What can hang from each mark
vorokem: dipivo golusi
zupa: fabuni gonak kadipe vorokem
golusi: kadipe
nolavi: vorokem
gonak: nolavi
kadipe: dipivo fabuni golusi
fabuni: dipivo vorokem
dipivo: gonak kadipe zupa

Known rows, with every way that one mark hangs from another
[vorokem [dipivo kadipe zupa] golusi]: [-12 -13 -13  10 -10  -4 -11  -1  12  -7  -2  -1   5   0  12 -12 -13  -2
  -4   2   7 -11   2  21   1  11   6]
[kadipe [dipivo [gonak [nolavi vorokem]]] golusi]: [-16  -6  -1  19  -1   4  11  23   3 -15  -9  -5  -2  -2   5 -14 -28 -15
   5  11  13   1 -12  26   3  11   3]
[golusi [kadipe dipivo [fabuni vorokem]]]: [-18  -8  -7   5   3   6  14  11  16 -21   4  15  -3 -10  15  -3 -31 -10
  -9  21  -3 -10  -9   5   6  13   5]
[dipivo kadipe]: [ -4  -6  -9   5   1   4  -4   2  12 -13   0   0  -9  -1   6  -3  -8  -8
  -7   2   5  -3  -3  14  -2   8  12]
[zupa [kadipe dipivo fabuni]]: [-10   6   2   4   2   1   8   9  13 -19  -4   6  -4  -4   6  -4 -29   5
   5  14  -7 -14   2  10  -2  13  12]
[fabuni [vorokem [golusi kadipe]]]: [-14 -16  -7   9   1   4   0   3  11 -16  -1  15   4 -10  14  -8 -15 -12
  -8   5   2  -6 -18  11   5  14   7]
[dipivo gonak [kadipe [fabuni vorokem]]]: [ -6  -6 -10   9   8   1  -1   2  17 -12  10   3   0   0  10   0 -26 -14
  -7  10  11  -3 -10   3   7   1   7]
[fabuni [vorokem golusi]]: [-13 -12  -7   9   5   2  -3  -1  12 -12  -1   9   8  -8  10 -16 -16  -8
  -2   3   4  -6 -10  15   1  13  10]
[kadipe fabuni]: [ -2  -1  -6   8   1   7   7   6  19 -13   6   6  -5  -2   6  -8 -25  -1
   3   8  -1  -5  -2  11   0   9   6]
[vorokem dipivo]: [-10 -17 -11  10   2  10  -3   5   9 -12   2  -4  -6   3  10 -12 -16  -2
   4   5  -4  -7   0  13   3  14   5]
[vorokem [dipivo [kadipe fabuni]] golusi]: [-11  -2 -10  10   2  -1  -2  -2  15  -7   9   5   5  -1   7 -12 -17  -8
  -1   8  12  -8   0  23   1   8   5]
[vorokem [dipivo kadipe [zupa fabuni]]]: [-16 -17 -17  17 -10   1  -6   1  19 -10  -3  -6  -6   8  12  -2 -14   3
  -2   5   4  -4   4  10   0   6   9]
[nolavi [vorokem [dipivo [zupa gonak]] golusi]]: [-20 -14 -10  16 -16   8  -6  -1  15   2   1   4   8  -4  15 -21 -25  -1
  -1  -3   3 -11  -3  23   5  15  -4]
[fabuni [dipivo gonak zupa] vorokem]: [ -8 -27 -11  13  -4   3  -2  11  11 -12  -3   1  -1   0  18  -9 -31   1
   0   7   0  -9  -3  -7  14   6   2]
[nolavi [vorokem dipivo]]: [-12 -21 -11  12  -2  14   0   6   4  -5   5   2  -5  -3  12 -13 -20  -5
  -2   9  -2  -7  -3  23   2  15   1]
[golusi kadipe]: [ -5 -13  -7   6  -4  10   3   9  13 -18  -3   8 -12  -2  10  -3 -14  -7
  -5   4  -7  -4 -12   5   2  14   5]
[dipivo [zupa vorokem]]: [-12  -5  -4   6  -5   4  -1   8  12 -19  -8   0  -9   5   8  -2 -22   2
  -2   5  -3  -2   5   7   4   5   8]
[fabuni vorokem]: [ -9 -16  -8   7   7   7  -1   3  12 -16   1   5  -3  -5  10  -9 -18  -5
  -2   7  -1  -6  -9   7   3  11  11]
[fabuni [vorokem [dipivo kadipe] golusi]]: [-19 -16 -12  12   7  -1 -10  -6   8  -8   4   3   8  -4  12 -12  -9 -13
  -8   7  12  -9  -7  22   4  11   9]
[gonak [nolavi [vorokem dipivo golusi]]]: [-16 -14  -3  20  -6  10  -1   8   7  -1   1  -2  12  -7  12 -18 -20 -11
   5   5  13  -7  -7  37  -2  22   4]
[gonak [nolavi [vorokem golusi]]]: [-11  -8   0  16  -7   9   1   8  10  -3  -4   3  11 -10   9 -14 -18 -12
   3   2  13  -4 -13  34  -6  21   8]
[gonak [nolavi vorokem]]: [ -6 -11  -1  14  -5  14   3  12  10  -4  -2  -1   0  -6  11  -8 -20  -9
   2   6   8  -3  -9  27  -5  19   9]
[fabuni [dipivo kadipe]]: [ -3 -15  -7   7   1   5   1   6   8 -12  -2   4 -10  -2  11  -8 -10  -6
  -7   7   8  -5   1  10   4   7   8]
[kadipe [dipivo gonak] [fabuni [vorokem golusi]]]: [-23  -1  -8  11   4  -2   8   5  17 -15   1   6  11  -6   8 -16 -37 -11
   0  10   5  -8  -9  11   7   9   2]
[vorokem dipivo golusi]: [-13 -13 -10  12  -1   5  -4   1   9 -10   0   0   4  -1   8 -20 -14  -4
   4   2   1  -8  -3  21   2  15   3]
[dipivo [zupa fabuni]]: [-11 -12 -13  16 -13   4   1   6  23 -15  -8   0  -8   5   8  -6 -19   7
   5   2  -4  -1  -1   4  -3   8  11]

Rows
[-13 -15 -12  15  10   8   1   6  14 -12  13  -1   3   3  11  -8 -35  -9
   3  13   2  -8  -7   2  11   6   0]
[kadipe [fabuni [vorokem [dipivo gonak]]]]
[-13   3  -7   9  -1   5  11  11  18 -16  -1  -2  -5   1   4 -10 -37  -6
   4   8  -3  -6  -1   5   4   8   1]
[kadipe [dipivo gonak] fabuni]
[-17 -16 -12  18  -5  10  -2   5   4  -4   0   0   4   0   9 -20 -24 -12
   1  -1   4  -6 -11  24   4  13  -6]
[nolavi [vorokem [dipivo gonak] golusi]]
[-15 -22 -14  14   8   9  -6   5   8 -13   5  -7   0   5  12 -10 -25  -9
   2   5   0  -7  -9   3  10  10   2]
[fabuni [vorokem [dipivo gonak]]]
[-28  -7 -10  16 -18   6   8   7  28 -18 -13   2  -9   3  12  -6 -25   2
  -4   1  -9  -5  -5  -3   5  12   4]
[golusi [kadipe [dipivo [zupa fabuni gonak]]]]
[-17  -8  -3  19 -12   4  -8   4  23   0  -3  -8  15   2  14 -18 -23  -1
  10  -5   9 -10  -1  21   3  20   3]
[vorokem [dipivo [zupa [gonak nolavi]]] golusi]
[ -3   2  -9   9   1   3   1   5  19 -13   6  -1  -4   4   2   0 -23 -10
  -4   4   8  -1  -6   7   4   2   4]
[dipivo gonak [kadipe fabuni]]
[-10 -20 -15  14 -13   7  -8   6   6  -4   2  -5  -4   5  15  -5 -23  -7
  -8   4   6  -7  -3  16   6   7  -2]
[nolavi [vorokem [dipivo gonak kadipe zupa]]]
[-29  -2  -1  18   4   2  -4   2   4 -19 -12  -1   3   8   3  -7 -15   0
   5   5   3  -3   0  15   0   7  12]
[zupa fabuni kadipe [vorokem dipivo golusi]]
[-10 -13 -13  12   2   6  -7   5   8 -11   1 -11  -7   9   7  -5 -16 -11
  -3   1   5  -3  -4   9   5   7   2]
[vorokem [dipivo gonak kadipe]]
[ -1   5  -3  18   6  -4   4  16  14 -15   2  -4   1   6   1  -2 -21 -16
   5  10  24   5 -10  17   5   1   7]
[dipivo [gonak nolavi] [kadipe fabuni golusi]]
[-12  -6  -9  12  -3   5   2  -1   9   0  10  11   5  -7   9 -12 -21 -12
  -9  13  16  -8  -3  33   0   9   1]
[nolavi [vorokem [dipivo [kadipe fabuni]] golusi]]
[ -9  -7  -4  17  -5  -7  -1  12  13 -26 -12   5  -7   8   3  -4 -16  13
   8   8   1  -3  -4   6  -3   2  15]
[dipivo [zupa fabuni [kadipe golusi]]]
[-16 -11  -8   5  -8   1  11  11  19 -19   1  15  -2  -9  19  -1 -36  -1
  -9  20  -5 -14  -5   2   8  12   6]
[golusi [kadipe [dipivo zupa] [fabuni vorokem]]]
[-21  -1  -4  19   3  -6   7  15   7 -29 -17  -3  -9   9  -2  -7 -21   1
   9   7   1   0  -8   5   2   3  11]
[zupa fabuni [kadipe [dipivo gonak] golusi]]
[ -7  -2  -2  11 -11   3  -8   3  25  -4  -4 -10   3   2  11  -1 -16  -5
  -1  -5  13  -4  -3  13   0  14  10]
[dipivo kadipe [zupa [gonak nolavi]]]
[ -8 -22  -8   7   7   3  -2   3   7 -11   3   7  -4  -8  16  -6 -13  -8
 -10  11  11  -6  -3   8   8   6  10]
[fabuni [dipivo kadipe] vorokem]
[-14  -4   1  17 -17   6  -3   4  20   3  -4   2  13  -6  13 -16 -25  -6
   2  -6  12  -5 -10  27  -2  20   3]
[dipivo [zupa [gonak [nolavi [vorokem golusi]]]]]
[-13 -19 -11  10   7  10   5   7  13 -16  13  11  -2  -5  17  -3 -26  -9
  -4  20  -1 -10 -10   5  11   9   1]
[golusi [kadipe [fabuni [vorokem dipivo]]]]
[-18 -19  -5  18  -2   7  -9   5  21  -3   2  -9  11   1  21 -10 -27  -2
   6   3   6 -12  -3   9   9  17   7]
[fabuni [vorokem [dipivo [zupa [gonak nolavi]]]]]
[-18  14   6   2   6   1   9  10   7 -24  -7   4  -6   0   4   1 -32   1
   1  17  -2 -10   6  10   2   7  13]
[zupa [kadipe dipivo fabuni] vorokem]
[-33 -13 -10  17  -2   2  10   5  17 -21  -9  12   2  -8  12 -11 -20 -10
  -7  11   0  -5 -15  11   1  15  10]
[zupa [fabuni [vorokem [golusi [kadipe dipivo]]]]]
[ -1 -10  -7  17   6   0  12  20  11 -19   2   7  -6   4   5 -14 -31  -5
   8  13  11   0  -5   3  14  -3  -3]
[kadipe [fabuni [dipivo gonak]] golusi]
[  0 -10  -5  13   7   0  15  17  10 -18   4  13  -6  -2   6 -16 -25   0
   6  17   9  -2   0   9  10   0   2]
[kadipe [fabuni dipivo] golusi]
[ -1 -17  -9  10  -4  -8  -1  13   7 -16  -5   7 -10   1  11  -9 -12   2
  -4  10  13  -3   2  11   9  -1   7]
[fabuni [dipivo [kadipe golusi] zupa]]
[-18   6   6   3  11  -4   7  15  -2 -32 -17   2 -11   2   1  -5 -20   0
   1  14   1  -4   1  14   4   2  14]
[zupa [kadipe dipivo golusi] vorokem]
[ -8 -21 -10  13  12  -4   1  11   2 -18  -1   4  -5   0  11 -10 -15 -13
  -6  12  20   1 -10   4  16  -4   4]
[fabuni [dipivo gonak [kadipe golusi]] vorokem]
[-16 -16 -10  13  -4   9  -1   2   4  -4   2   6   4  -6  11 -20 -18  -8
  -1   4   5  -8  -6  30   0  16   0]
[nolavi [vorokem dipivo golusi]]
[-13 -11  -1  19 -11  12   3  15   9  -7  -6   3   7  -5  10  -6 -23 -21
  -2  -1  11   0 -24  22   2  19   0]
[dipivo [gonak [nolavi [vorokem [golusi kadipe]]]]]
[ -1 -11  -7  10  -8   2   7  12  20 -11   3  10  -5  -3  14  -9 -32   9
   4  12   1  -9   7   2   7   7   3]
[kadipe [fabuni [dipivo zupa]]]
[-12  13   7   6   7   0   1   5  10 -19  -5  11   4  -1   2  -3 -24  -2
   1   8   5  -5  -2  15  -1   4  11]
[zupa [kadipe fabuni] [vorokem golusi]]
[-22   6   4   5   4   2   1  13   2 -27 -17  -8  -9   8   4   0 -27  -4
   1   4  -5  -5  -1   3   5   7   9]
[zupa [kadipe [dipivo gonak]] vorokem]
[-15 -14 -12  12  -2  -3  -2   1  18  -7   9   9  14  -5  16 -15 -32   2
   2  13   4 -14  -1  13   7  10   4]
[kadipe [fabuni [vorokem [dipivo zupa] golusi]]]
[-17 -20 -10  13  -7  13   2   6   3  -8   2  12   1  -7  15 -13 -17 -11
  -8   7   2  -8 -14  25   3  17  -4]
[nolavi [vorokem dipivo [golusi kadipe]]]
